Here is a tiny trained network, its code and every weight. The questions are about switching its units off for an input and a class, where a switched-off unit gives its printed mean instead of its output.

import numpy as np


def w(rows, s, z=0):
    codes = np.array(rows[::2]) - 128.0
    scale = np.full(codes.shape[1], s)
    scale[-1] = z or s
    return codes * scale


def norm(h):
    return h / np.sqrt((h * h).mean(-1, keepdims=True) + 1e-5)


def f(y):
    return np.maximum(y, 0)


def log_softmax(a):
    a = a - a.max(-1, keepdims=True)
    return a - np.log(np.exp(a).sum(-1, keepdims=True))


def net(x, mask):
    res = np.array(x, float).reshape(1, 3) / 4 @ E
    u = 0
    for l in range(4):
        y = f(norm(res) @ A[l][:, :-1].T + A[l][:, -1])
        res = res + np.where(mask[u : u + 4], y, B[l][:, -1]) @ B[l][:, :-1]
        u += 4
    return log_softmax(norm(res)[-1] @ U[:, :-1].T + U[:, -1])


A, B = {}, {}
E = w([
[9,119,197,247,88,230,243,140],'x0',
[58,147,66,97,117,62,82,3],'x1',
[61,71,67,60,128,83,175,181],'x2',
],0.0059)
A[0] = w([
[149,253,196,130,59,175,202,91,31],'0.n0',
[51,70,172,152,61,71,183,208,127],'0.n1',
[234,144,220,190,130,87,131,176,162],'0.n2',
[78,169,156,65,128,176,147,209,2],'0.n3',
],0.0059,0.0027)
B[0] = w([
[156,80,58,157,195,129,76,171,208],'0.n0',
[147,138,52,168,199,156,60,140,252],'0.n1',
[118,136,140,90,59,43,129,68,249],'0.n2',
[185,195,126,34,112,2,180,76,163],'0.n3',
],0.007,0.0043)
A[1] = w([
[165,117,117,104,168,76,130,82,170],'1.n0',
[214,190,230,81,109,149,244,250,2],'1.n1',
[192,107,254,131,124,166,88,73,71],'1.n2',
[109,82,124,98,61,94,79,172,116],'1.n3',
],0.0074,0.0037)
B[1] = w([
[159,149,190,175,148,145,180,98,253],'1.n0',
[82,63,79,145,7,17,125,15,194],'1.n1',
[174,255,84,113,106,133,119,130,190],'1.n2',
[146,116,176,103,162,146,172,134,184],'1.n3',
],0.0094,0.0053)
A[2] = w([
[121,138,205,116,110,111,180,107,170],'2.n0',
[140,89,75,118,152,138,43,132,4],'2.n1',
[187,63,122,76,137,95,84,139,74],'2.n2',
[94,38,85,2,159,125,158,185,192],'2.n3',
],0.0099,0.0024)
B[2] = w([
[177,49,36,94,205,94,201,90,196],'2.n0',
[251,124,41,49,154,199,193,127,144],'2.n1',
[43,112,201,66,105,216,87,202,208],'2.n2',
[182,255,135,251,33,160,111,85,254],'2.n3',
],0.0078,0.0055)
A[3] = w([
[172,141,203,36,174,179,105,126,9],'3.n0',
[55,89,106,102,110,59,65,1,59],'3.n1',
[58,50,148,178,111,193,192,199,60],'3.n2',
[180,155,169,4,120,105,59,144,253],'3.n3',
],0.0082,0.0013)
B[3] = w([
[47,123,167,211,214,161,167,144,201],'3.n0',
[124,61,81,44,24,85,159,123,251],'3.n1',
[47,200,188,151,205,181,52,254,187],'3.n2',
[43,97,119,148,72,194,118,233,254],'3.n3',
],0.0099,0.0053)
U = w([
[51,122,220,164,185,225,91,197,151],'0',
[123,79,78,47,10,27,162,71,169],'1',
[187,235,157,170,73,167,97,68,180],'2',
[199,114,86,90,210,97,182,66,176],'3',
[164,62,203,31,212,15,38,156,2],'4',
],0.011,0.0072)

Each question gives the input, the list of numbers given to net, and the class t.
The units are the neurons (one row each of A and B). Each row of codes is followed by its name. A weight is (code - 128) times the scale printed after its matrix; where a second scale follows, it is the last column's (A, B and U).
mask holds one flag per neuron, layer by layer. A switched-off neuron (its flag False) gives its mean, the last column of its row in B, instead of its output. The means were averaged over made-up inputs and are rounded, as every weight is.
A unit's drop is (log p(t) with every unit on - log p(t) with that unit switched off) / (log p(t) with every unit on - log p(t) with every unit switched off).
The circuit of an input: a set's keep is (log p(t) with only the set's units on - log p(t) with every unit switched off) / (log p(t) with every unit on - log p(t) with every unit switched off). Starting from the 12 units with the biggest drops (on a tie, the unit counted first), units are removed one at a time, each time the one whose removal leaves the highest keep (on an exact tie, the one counted first), for as long as the keep stays at least 0.8.
circuit, biggest first: the units of the circuit, biggest drop first
top k neurons: the k neurons with the biggest drops, biggest first
top k neurons in layer l: the k neurons of layer l with the biggest drops, biggest first
input [-1,2,-3], class 3: circuit, biggest first => 1.n0, 2.n0, 2.n3
input [2,-8,-6], class 1: circuit, biggest first => 1.n1
input [3,-2,0], class 3: top 2 neurons => 0.n1, 1.n0
input [-7,-8,0], class 1: top 2 neurons in layer 2 => 2.n0, 2.n1
input [3,6,7], class 2: circuit, biggest first => 2.n3, 1.n1, 0.n2
input [6,1,7], class 2: top 2 neurons => 2.n3, 1.n0
input [-7,-8,-4], class 1: top 3 neurons => 1.n1, 0.n1, 0.n0
input [-3,-1,4], class 2: top 2 neurons => 2.n3, 0.n2
input [-8,8,-8], class 0: circuit, biggest first => 1.n1, 3.n3, 2.n2
input [7,-7,-8], class 2: top 4 neurons => 1.n2, 0.n2, 0.n0, 1.n1
input [-8,2,-8], class 0: top 3 neurons => 3.n3, 2.n3, 1.n1
input [2,-3,0], class 3: circuit, biggest first => 2.n2, 2.n3, 3.n3
input [6,-7,6], class 1: top 2 neurons => 0.n3, 1.n1
input [6,6,5], class 0: top 2 neurons => 1.n1, 0.n2
input [1,7,-5], class 1: top 2 neurons => 3.n1, 2.n3
input [1,1,3], class 3: top neuron => 0.n1
input [-6,-1,-6], class 0: top 4 neurons => 2.n3, 3.n3, 1.n1, 3.n0
input [3,0,-3], class 3: top 3 neurons in layer 2 => 2.n1, 2.n2, 2.n3
input [3,1,-3], class 3: top 2 neurons in layer 2 => 2.n1, 2.n2
input [5,-5,7], class 2: top 2 neurons in layer 0 => 0.n1, 0.n3
input [5,7,-3], class 1: top neuron in layer 3 => 3.n1
input [-2,-3,-2], class 3: top 3 neurons in layer 1 => 1.n1, 1.n3, 1.n0
